Here is a tiny trained network, its code and every weight. The questions are about switching its units off for an input and a class, where a switched-off unit gives its printed mean instead of its output.

import numpy as np


def w(rows, s, z=0):
    codes = np.array(rows[::2]) - 128.0
    scale = np.full(codes.shape[1], s)
    scale[-1] = z or s
    return codes * scale


def norm(h):
    return h / np.sqrt((h * h).mean(-1, keepdims=True) + 1e-5)


def f(y):
    return np.maximum(y, 0)


def log_softmax(a):
    a = a - a.max(-1, keepdims=True)
    return a - np.log(np.exp(a).sum(-1, keepdims=True))


def net(x, mask):
    res = np.array(x, float).reshape(1, 7) / 4 @ E
    u = 0
    for l in range(4):
        y = f(norm(res) @ A[l][:, :-1].T + A[l][:, -1])
        res = res + np.where(mask[u : u + 3], y, B[l][:, -1]) @ B[l][:, :-1]
        u += 3
    return log_softmax(norm(res)[-1] @ U[:, :-1].T + U[:, -1])


A, B = {}, {}
E = w([
[117,13,99,126],'x0',
[50,69,117,105],'x1',
[135,154,254,159],'x2',
[149,174,47,226],'x3',
[218,135,135,72],'x4',
[205,135,216,211],'x5',
[104,124,109,214],'x6',
],0.0082)
A[0] = w([
[169,197,180,153,152],'L0N1',
[110,178,130,3,139],'L0N2',
[171,149,167,179,1],'L0N3',
],0.012,0.0043)
B[0] = w([
[201,100,104,64,253],'L0N1',
[221,2,210,87,251],'L0N2',
[207,138,174,25,178],'L0N3',
],0.0078,0.0054)
A[1] = w([
[122,108,183,104,251],'L1N1',
[108,144,116,5,125],'L1N2',
[32,128,194,99,138],'L1N3',
],0.012,0.0032)
B[1] = w([
[163,100,45,207,253],'L1N1',
[248,82,143,44,231],'L1N2',
[130,73,108,202,188],'L1N3',
],0.012,0.0059)
A[2] = w([
[211,243,241,245,46],'L2N1',
[100,217,38,157,58],'L2N2',
[90,229,65,194,1],'L2N3',
],0.012,0.0018)
B[2] = w([
[147,1,84,12,254],'L2N1',
[104,237,153,78,179],'L2N2',
[61,214,142,40,176],'L2N3',
],0.012,0.0061)
A[3] = w([
[247,109,38,231,253],'L3N1',
[140,161,224,138,13],'L3N2',
[123,136,140,193,101],'L3N3',
],0.011,0.0047)
B[3] = w([
[83,148,247,90,250],'L3N1',
[138,171,68,83,128],'L3N2',
[132,161,39,175,132],'L3N3',
],0.014,0.012)
U = w([
[73,225,120,119,132],'0',
[212,91,113,72,193],'1',
[93,107,147,254,1],'2',
],0.018,0.0058)

Each question gives the input, the list of numbers given to net, and the class t.
The units are the neurons (one row each of A and B). Each row of codes is followed by its name. A weight is (code - 128) times the scale printed after its matrix; where a second scale follows, it is the last column's (A, B and U).
mask holds one flag per neuron, layer by layer. A switched-off neuron (its flag False) gives its mean, the last column of its row in B, instead of its output. The means were averaged over made-up inputs and are rounded, as every weight is.
A unit's drop is (log p(t) with every unit on - log p(t) with that unit switched off) / (log p(t) with every unit on - log p(t) with every unit switched off).
The circuit of an input: a set's keep is (log p(t) with only the set's units on - log p(t) with every unit switched off) / (log p(t) with every unit on - log p(t) with every unit switched off). Starting from all 12 units, units are removed one at a time, each time the one whose removal leaves the highest keep (on an exact tie, the one counted first), for as long as the keep stays at least 0.8.
units of the circuit, in order: the units of the circuit, biggest drop first
most important unit: the unit with the biggest drop
k most important neurons: the k neurons with the biggest drops, biggest first
k most important neurons of layer l: the k neurons of layer l with the biggest drops, biggest first
drop when u is switched off: that unit's drop, to one decimal
input [-7,-8,6,8,-8,-1,8], class 1: units of the circuit, in order -> (L2N1)
input [4,4,4,6,-6,-6,0], class 0: units of the circuit, in order -> (L0N2, L1N2)
input [-4,-5,-7,8,2,-7,-2], class 0: 4 most important neurons -> (L2N1, L0N1, L0N3, L2N2)
input [7,-4,3,8,-8,3,6], class 1: 4 most important neurons -> (L2N1, L1N1, L1N3, L3N1)
input [-6,3,5,-5,-1,-3,5], class 2: 4 most important neurons -> (L2N1, L1N3, L1N1, L0N3)
input [-4,2,4,-5,-4,-7,3], class 2: units of the circuit, in order -> (L1N3, L2N1)
input [-6,0,5,4,-3,-6,2], class 0: 2 most important neurons -> (L0N2, L1N2)
input [-5,0,7,-4,-4,-5,3], class 2: 3 most important neurons -> (L1N3, L2N1, L1N1)
input [2,6,5,2,1,-8,4], class 2: 2 most important neurons of layer 0 -> (L0N1, L0N3)
input [6,3,-5,-3,-8,3,-2], class 2: 3 most important neurons -> (L2N1, L0N1, L1N2)
input [7,1,-4,-4,-6,1,0], class 2: 2 most important neurons of layer 1 -> (L1N2, L1N3)
input [-6,5,-5,6,5,4,-1], class 0: 2 most important neurons of layer 2 -> (L2N2, L2N3)
input [6,1,-5,6,-5,5,5], class 0: drop when L0N2 is switched off -> 0.2
input [-4,8,-7,5,-6,-2,0], class 0: drop when L0N3 is switched off -> 0.0
input [0,5,-1,3,7,-6,8], class 0: most important unit -> L2N1
input [5,6,-4,-1,-4,5,3], class 2: drop when L2N1 is switched off -> 0.1
input [6,-3,3,5,-8,-2,3], class 0: drop when L0N2 is switched off -> 0.4
